Below is a small trained network, with its code and all its weights. Each question gives an input and a target symbol and asks what happens when units are switched off, that is, made to give their printed mean instead of their output.

import numpy as np


def w(rows, s, z=0):
    codes = np.array(rows[::2]) - 128.0
    scale = np.full(codes.shape[1], s)
    scale[-1] = z or s
    return codes * scale


def f(y):
    return np.maximum(y, 0)


def softmax(a):
    e = np.exp(a - a.max(-1, keepdims=True))
    return e / e.sum(-1, keepdims=True)


def log_softmax(a):
    a = a - a.max(-1, keepdims=True)
    return a - np.log(np.exp(a).sum(-1, keepdims=True))


def net(x, mask):
    ids = ['Σαγζθλπτ'.index(c) for c in x.split()]
    T = len(ids)
    res = E[ids] + P[:T]
    u = 0
    for l in range(2):
        q, k, v = (res @ M[l].T for M in (Q, K, V))
        z = softmax(np.where(np.tri(T) > 0, q @ k.T / 4**0.5, -1e9)) @ v
        res = res + np.where(mask[u], z, O[l][:, -1]) @ O[l][:, :-1]
        u += 1
        y = f(res @ A[l][:, :-1].T + A[l][:, -1])
        res = res + np.where(mask[u : u + 8], y, B[l][:, -1]) @ B[l][:, :-1]
        u += 8
    return log_softmax(res[-1] @ U[:, :-1].T + U[:, -1])


Q, K, V, O, A, B = {}, {}, {}, {}, {}, {}
E = w([
[112,138,127,102,220,135,122,103,138,132,199],'Σ',
[37,160,91,131,80,187,148,190,152,73,101],'α',
[93,96,158,104,113,106,143,69,88,172,2],'γ',
[139,153,100,141,119,45,165,142,36,112,116],'ζ',
[93,102,114,113,211,148,141,144,102,151,207],'θ',
[136,145,163,60,206,111,59,91,93,163,147],'λ',
[155,122,156,79,61,84,189,174,158,236,157],'π',
[139,204,122,61,146,111,37,154,74,114,145],'τ',
],0.019)
P = w([
[147,72,163,117,255,148,136,127,151,137,125],'0',
[170,51,70,71,146,148,151,117,139,96,60],'1',
[115,23,80,80,152,85,101,130,153,82,135],'2',
[203,115,146,137,209,191,93,158,117,168,92],'3',
[156,128,167,94,144,148,168,113,130,55,89],'4',
[90,90,105,97,164,121,83,176,149,157,122],'5',
[123,88,160,112,115,188,175,168,64,127,107],'6',
[63,115,80,92,118,103,139,148,128,120,135],'7',
[117,156,134,91,110,173,145,160,88,140,113],'8',
[36,181,183,94,117,91,122,155,140,76,149],'9',
[53,164,100,118,109,121,136,178,104,190,143],'10',
[65,113,144,110,24,162,193,133,23,103,219],'11',
[32,175,125,89,80,87,108,182,119,145,146],'12',
[104,215,159,81,90,129,199,180,90,110,151],'13',
],0.01)
Q[0] = w([
[60,209,129,54,219,168,236,132,68,180,92],'L0H1',
[182,157,186,218,123,250,135,145,50,187,129],'L0H1',
[59,2,21,106,110,73,46,142,123,168,154],'L0H1',
[132,211,121,229,218,129,84,224,171,230,59],'L0H1',
],0.0063)
K[0] = w([
[110,177,177,115,7,129,147,79,51,141,205],'L0H1',
[181,107,226,52,83,231,164,87,94,25,137],'L0H1',
[115,248,111,141,205,107,122,224,192,214,27],'L0H1',
[247,122,2,108,113,249,150,114,66,164,99],'L0H1',
],0.0054)
V[0] = w([
[89,143,129,118,200,153,99,152,124,52,139],'L0H1',
[127,141,128,120,88,105,144,202,166,93,68],'L0H1',
[155,161,125,88,103,118,117,150,197,166,245],'L0H1',
[99,130,168,130,129,191,68,106,177,156,90],'L0H1',
],0.012)
O[0] = w([
[119,184,36,97,196,124,137,136,174,160,100,160],'L0H1',
[148,164,147,3,123,152,175,107,145,42,170,253],'L0H1',
[198,164,135,113,97,182,111,90,124,161,171,108],'L0H1',
[172,172,173,166,116,92,118,95,154,34,79,121],'L0H1',
],0.015,0.0053)
A[0] = w([
[102,128,98,127,134,72,168,57,59,143,87,180],'L0N1',
[165,143,172,109,164,62,103,46,79,145,147,69],'L0N2',
[156,97,155,242,106,120,101,132,148,103,64,2],'L0N3',
[178,98,65,156,107,170,77,67,104,53,110,138],'L0N4',
[143,107,127,87,148,144,152,83,182,149,191,188],'L0N5',
[144,115,126,182,147,96,83,41,155,94,144,60],'L0N6',
[52,153,112,131,254,159,144,80,140,113,95,186],'L0N7',
[122,74,92,230,161,148,176,106,192,97,135,41],'L0N8',
],0.0083,0.0056)
B[0] = w([
[218,75,73,102,129,185,171,137,87,110,200,168],'L0N1',
[112,124,121,155,144,162,153,202,150,94,135,150],'L0N2',
[89,183,97,152,97,193,153,61,97,135,95,138],'L0N3',
[116,109,190,129,167,171,83,169,161,114,83,134],'L0N4',
[140,129,155,110,124,143,136,129,120,125,47,202],'L0N5',
[145,167,142,136,129,140,108,8,163,54,122,132],'L0N6',
[160,48,98,121,85,127,100,151,101,86,109,252],'L0N7',
[164,103,118,46,173,181,132,110,184,166,144,139],'L0N8',
],0.011,0.016)
Q[1] = w([
[134,48,43,76,121,109,97,210,133,144,1],'L1H1',
[115,122,177,124,87,213,138,127,141,136,111],'L1H1',
[129,144,63,93,163,74,155,135,113,122,124],'L1H1',
[81,164,30,234,138,55,132,82,181,106,82],'L1H1',
],0.0097)
K[1] = w([
[114,225,165,114,54,59,233,198,175,196,110],'L1H1',
[7,162,87,173,91,208,122,164,80,99,135],'L1H1',
[84,120,212,133,164,63,171,48,167,183,183],'L1H1',
[148,1,178,138,191,164,135,51,200,145,50],'L1H1',
],0.0075)
V[1] = w([
[135,98,99,139,176,101,160,145,98,106,247],'L1H1',
[151,186,145,117,250,100,109,108,120,130,232],'L1H1',
[52,137,92,175,158,210,123,173,254,108,161],'L1H1',
[90,192,109,88,172,145,42,211,99,73,158],'L1H1',
],0.0059)
O[1] = w([
[168,151,183,148,232,152,136,182,151,127,15,109],'L1H1',
[173,98,173,98,123,85,215,111,86,95,2,6],'L1H1',
[152,42,177,79,122,174,135,65,127,78,216,128],'L1H1',
[121,110,167,199,59,163,28,106,164,113,28,182],'L1H1',
],0.0088,0.018)
A[1] = w([
[169,166,140,139,177,121,179,146,96,116,135,132],'L1N1',
[71,127,141,55,95,104,144,189,115,101,148,148],'L1N2',
[120,147,96,138,97,130,99,57,154,101,138,39],'L1N3',
[82,130,125,189,161,118,154,148,156,129,88,109],'L1N4',
[104,152,205,173,89,143,96,44,113,138,151,2],'L1N5',
[158,148,75,159,144,166,100,82,129,118,118,54],'L1N6',
[138,139,133,140,126,2,124,88,208,171,111,193],'L1N7',
[128,120,115,117,80,75,69,87,92,125,69,119],'L1N8',
],0.0098,0.0054)
B[1] = w([
[171,76,196,167,118,210,127,203,246,74,206,147],'L1N1',
[186,128,208,183,247,76,115,53,173,179,137,252],'L1N2',
[132,70,201,105,106,98,240,248,116,145,142,200],'L1N3',
[148,146,72,131,72,82,14,251,21,1,132,137],'L1N4',
[73,188,60,185,219,92,219,160,141,45,116,173],'L1N5',
[57,159,232,112,116,91,163,54,9,71,116,175],'L1N6',
[186,182,39,177,63,25,220,15,52,129,66,132],'L1N7',
[145,141,115,233,161,150,152,63,238,243,113,161],'L1N8',
],0.0059,0.019)
U = w([
[151,169,142,14,198,133,171,40,166,69,143,119],'Σ',
[93,103,189,111,70,194,96,122,151,95,187,173],'α',
[24,149,100,94,93,138,167,131,94,147,141,130],'γ',
[94,150,116,74,103,137,166,175,120,117,105,118],'ζ',
[3,65,179,83,206,144,184,127,140,186,114,2],'θ',
[69,109,215,204,172,14,128,85,59,82,167,151],'λ',
[83,164,100,104,73,128,131,136,118,141,165,113],'π',
[102,168,85,196,94,140,120,87,143,127,127,172],'τ',
],0.0051,0.0057)

Each question gives the input, a string of symbols that net reads in full, and the target symbol t.
The units are the heads (4 rows each of Q, K, V and O) and the neurons (one row each of A and B). Each row of codes is followed by its name. A weight is (code - 128) times the scale printed after its matrix; where a second scale follows, it is the last column's (O, A, B and U).
mask holds one flag per unit, layer by layer, with each layer's heads first. A switched-off unit (its flag False) gives its mean, the last column of its rows in O or B, instead of its output. The means were averaged over made-up inputs and are rounded, as every weight is.
A unit's drop is (log p(t) with every unit on - log p(t) with that unit switched off) / (log p(t) with every unit on - log p(t) with every unit switched off).
The circuit of an input: a set's keep is (log p(t) with only the set's units on - log p(t) with every unit switched off) / (log p(t) with every unit on - log p(t) with every unit switched off). Starting from the 12 units with the biggest drops (on a tie, the unit counted first), units are removed one at a time, each time the one whose removal leaves the highest keep (on an exact tie, the one counted first), for as long as the keep stays at least 0.8.
circuit, biggest first: the units of the circuit, biggest drop first
most important unit: the unit with the biggest drop
k most important neurons: the k neurons with the biggest drops, biggest first
top k neurons in layer l: the k neurons of layer l with the biggest drops, biggest first
input α ζ π α, target θ: 2 most important neurons => L1N2, L0N7
input α Σ π α α θ γ γ Σ, target λ: circuit, biggest first => L0H1, L0N1
input ζ α α θ Σ, target α: circuit, biggest first => L0N1, L1H1, L0N7, L0H1
input γ θ λ Σ α α θ α θ θ τ, target τ: 2 most important neurons => L1N8, L0N7
input π Σ α τ, target π: circuit, biggest first => L0H1, L0N5, L1H1
input α ζ π π, target ζ: 3 most important neurons => L0N7, L0N1, L1N4
input τ α α π α γ γ, target Σ: circuit, biggest first => L0N1, L1H1, L0N7
input γ Σ θ θ, target θ: circuit, biggest first => L0N8, L0H1
input π Σ θ θ, target π: circuit, biggest first => L0H1, L1H1, L0N5
input α ζ α γ α α π θ, target Σ: top 3 neurons in layer 1 => L1N2, L1N3, L1N6
input ζ α α α γ π π γ π γ π ζ γ, target ζ: circuit, biggest first => L1H1, L0H1, L0N1, L1N2
input α τ θ Σ, target τ: most important unit => L0N7
input θ α γ α γ π θ, target λ: circuit, biggest first => L0H1, L1H1, L1N2
input α γ π α γ θ α α α Σ α α α, target Σ: circuit, biggest first => L0H1, L1N2
input τ α θ π γ α α, target λ: circuit, biggest first => L0H1, L1N2, L1H1, L0N1
input Σ Σ γ, target γ: top 4 neurons in layer 0 => L0N7, L0N3, L0N8, L0N6
input ζ α γ α π, target λ: circuit, biggest first => L0H1, L1N2
input τ τ π θ π, target τ: most important neuron => L1N5
input θ π α α α Σ, target Σ: top 2 neurons in layer 0 => L0N7, L0N4
input π γ γ α θ, target λ: circuit, biggest first => L0H1
input Σ π γ α θ π α ζ Σ, target ζ: 2 most important neurons => L0N7, L0N2
input τ λ λ α α Σ λ τ Σ α π Σ, target Σ: 2 most important neurons => L0N7, L1N3
input λ α Σ ζ γ λ, target ζ: 3 most important neurons => L0N1, L1N2, L1N4
input α α π α π α π α π Σ α ζ Σ, target ζ: top 2 neurons in layer 0 => L0N1, L0N5
